[[-1.43  1.31  0.38 -1.56 -0.66]
 [ 4.57  3.07  4.16  1.90  3.77]
 [-5.26  0.19  2.77  6.89  2.35]]
->
[[-1.43  1.31]
 [ 4.57  3.07]
 [-5.26  0.19]]

[[ 2.87  1.24  3.82]
 [-2.75  1.96  6.07]
 [-0.18  4.11 -7.85]
 [ 4.51 -2.64 -6.14]
 [-2.30  5.64  0.83]]
->
[[ 2.87  1.24]
 [-2.75  1.96]
 [-0.18  4.11]]

[[-0.82 -2.46  4.21  1.11]
 [ 0.83  3.12 -0.61 -6.72]
 [-1.92  1.29 -2.42  7.16]
 [ 2.07 -3.36  0.48  0.63]
 [ 0.77  2.82 -0.47 -6.09]]
->
[[-0.82 -2.46]
 [ 0.83  3.12]
 [-1.92  1.29]]

[[-0.25 -0.06 -5.73]
 [-1.76  2.05 -3.98]
 [-2.87  3.55 -2.64]
 [ 0.01 -0.46 -6.10]]
->
[[-0.25 -0.06]
 [-1.76  2.05]
 [-2.87  3.55]]

[[ 0.03 -0.13 -0.06]
 [ 8.03  3.09  0.99]
 [-1.14  2.55  0.24]
 [-2.36  1.10 -2.45]
 [-0.35  4.44  4.00]]
->
[[ 0.03 -0.13]
 [ 8.03  3.09]
 [-1.14  2.55]]

[[ 6.94  3.44  6.07  2.53]
 [ 6.69  1.45 -3.41 -3.26]
 [ 8.13  3.43  5.46  4.26]]
->
[[6.94 3.44]
 [6.69 1.45]
 [8.13 3.43]]

[[ 8.01 -5.37  7.93  4.63 -8.13]
 [-3.23  6.34  2.10  1.61  5.91]
 [-4.92 -3.27  7.92 -3.22  5.04]
 [ 5.21 -4.29 -7.55  5.09 -3.16]]
->
[[ 8.01 -5.37]
 [-3.23  6.34]
 [-4.92 -3.27]]
---
[[-7.23  3.57  4.84 -2.43  2.55]
 [-2.38 -4.60  0.14 -4.99  1.31]
 [-3.83  5.05  4.28 -1.61 -4.71]
 [-5.84  5.40  4.55 -6.05 -2.67]
 [-2.23  3.89  2.04 -0.82 -4.45]
 [-2.36 -5.66 -2.77 -0.92  2.14]
 [-0.14 -2.04 -2.16 -1.94 -0.38]]
->
[[-0.38 -1.94 -2.16 -2.04 -0.14]
 [ 2.14 -0.92 -2.77 -5.66 -2.36]
 [-4.45 -0.82  2.04  3.89 -2.23]
 [-2.67 -6.05  4.55  5.40 -5.84]
 [-4.71 -1.61  4.28  5.05 -3.83]
 [ 1.31 -4.99  0.14 -4.60 -2.38]
 [ 2.55 -2.43  4.84  3.57 -7.23]]

[[-0.66 -2.50  2.80  3.84 -2.01  3.82 -2.21]
 [ 1.37 -0.09  7.17 -1.08 -3.23  0.97  0.43]
 [ 0.54 -5.01  0.23  0.57 -0.05 -1.34 -2.21]]
->
[[-2.21 -1.34 -0.05  0.57  0.23 -5.01  0.54]
 [ 0.43  0.97 -3.23 -1.08  7.17 -0.09  1.37]
 [-2.21  3.82 -2.01  3.84  2.80 -2.50 -0.66]]

[[ 3.88 -1.03 -3.21  4.91 -1.95 -1.14]
 [ 1.45 -0.88  3.45  3.90 -6.03  3.00]
 [ 3.50 -5.10 -5.43 -2.63 -6.13 -2.09]]
->
[[-2.09 -6.13 -2.63 -5.43 -5.10  3.50]
 [ 3.00 -6.03  3.90  3.45 -0.88  1.45]
 [-1.14 -1.95  4.91 -3.21 -1.03  3.88]]

[[ 2.60 -1.88 -2.26 -0.16 -0.79]
 [-0.52  0.30 -0.47  0.73  1.72]
 [ 3.55  2.14 -4.82  6.05  3.47]
 [ 2.60  0.91 -1.85  1.80  3.27]
 [-5.98  5.25 -0.87  6.95 -4.41]
 [-0.15  0.48 -0.11  0.42  1.50]
 [ 2.80  0.78 -1.98  1.93  3.31]
 [-5.59  3.89  6.14 -1.32  6.04]
 [-1.34  0.98  0.18  0.63 -1.01]
 [ 0.45 -3.11 -0.61  0.03 -3.48]
 [ 3.73  0.62 -3.81  3.92  2.86]]
->
[[ 2.86  3.92 -3.81  0.62  3.73]
 [-3.48  0.03 -0.61 -3.11  0.45]
 [-1.01  0.63  0.18  0.98 -1.34]
 [ 6.04 -1.32  6.14  3.89 -5.59]
 [ 3.31  1.93 -1.98  0.78  2.80]
 [ 1.50  0.42 -0.11  0.48 -0.15]
 [-4.41  6.95 -0.87  5.25 -5.98]
 [ 3.27  1.80 -1.85  0.91  2.60]
 [ 3.47  6.05 -4.82  2.14  3.55]
 [ 1.72  0.73 -0.47  0.30 -0.52]
 [-0.79 -0.16 -2.26 -1.88  2.60]]

[[ 1.27  2.24  1.28 -0.76  3.01]
 [ 2.30  7.27 -2.72 -0.57  0.78]
 [ 2.37  2.45 -0.66 -4.17  0.23]
 [ 1.19  1.79  1.33  3.13 -0.80]
 [-3.41 -0.27 -1.31 -1.94  2.55]
 [-2.08  2.77 -5.92 -0.37 -3.32]
 [ 3.63  1.99  0.55 -2.32  0.40]
 [-0.91  1.63  2.13  1.99  2.86]]
->
[[ 2.86  1.99  2.13  1.63 -0.91]
 [ 0.40 -2.32  0.55  1.99  3.63]
 [-3.32 -0.37 -5.92  2.77 -2.08]
 [ 2.55 -1.94 -1.31 -0.27 -3.41]
 [-0.80  3.13  1.33  1.79  1.19]
 [ 0.23 -4.17 -0.66  2.45  2.37]
 [ 0.78 -0.57 -2.72  7.27  2.30]
 [ 3.01 -0.76  1.28  2.24  1.27]]

[[-5.01 -5.48  0.45  2.35 -3.58 -0.05  0.87  4.17 -0.87  4.53]
 [-3.80 -2.76  0.83  5.61  6.66 -6.41 -2.93 -1.26 -0.88  2.11]]
->
[[ 2.11 -0.88 -1.26 -2.93 -6.41  6.66  5.61  0.83 -2.76 -3.80]
 [ 4.53 -0.87  4.17  0.87 -0.05 -3.58  2.35  0.45 -5.48 -5.01]]

[[ 1.94 -4.58  3.03 -1.66  1.30  2.43  1.61  2.81 -0.54 -0.57]
 [-3.65  3.21 -0.88  0.43  0.51 -2.45 -0.62  1.59 -0.89  0.02]
 [-3.11  2.26  0.99  0.02 -0.48  3.02  0.19  0.63  1.57  0.61]
 [-3.68  6.87 -1.74  4.34  0.97 -4.43 -1.87  5.88 -0.82  0.68]]
->
[[ 0.68 -0.82  5.88 -1.87 -4.43  0.97  4.34 -1.74  6.87 -3.68]
 [ 0.61  1.57  0.63  0.19  3.02 -0.48  0.02  0.99  2.26 -3.11]
 [ 0.02 -0.89  1.59 -0.62 -2.45  0.51  0.43 -0.88  3.21 -3.65]
 [-0.57 -0.54  2.81  1.61  2.43  1.30 -1.66  3.03 -4.58  1.94]]
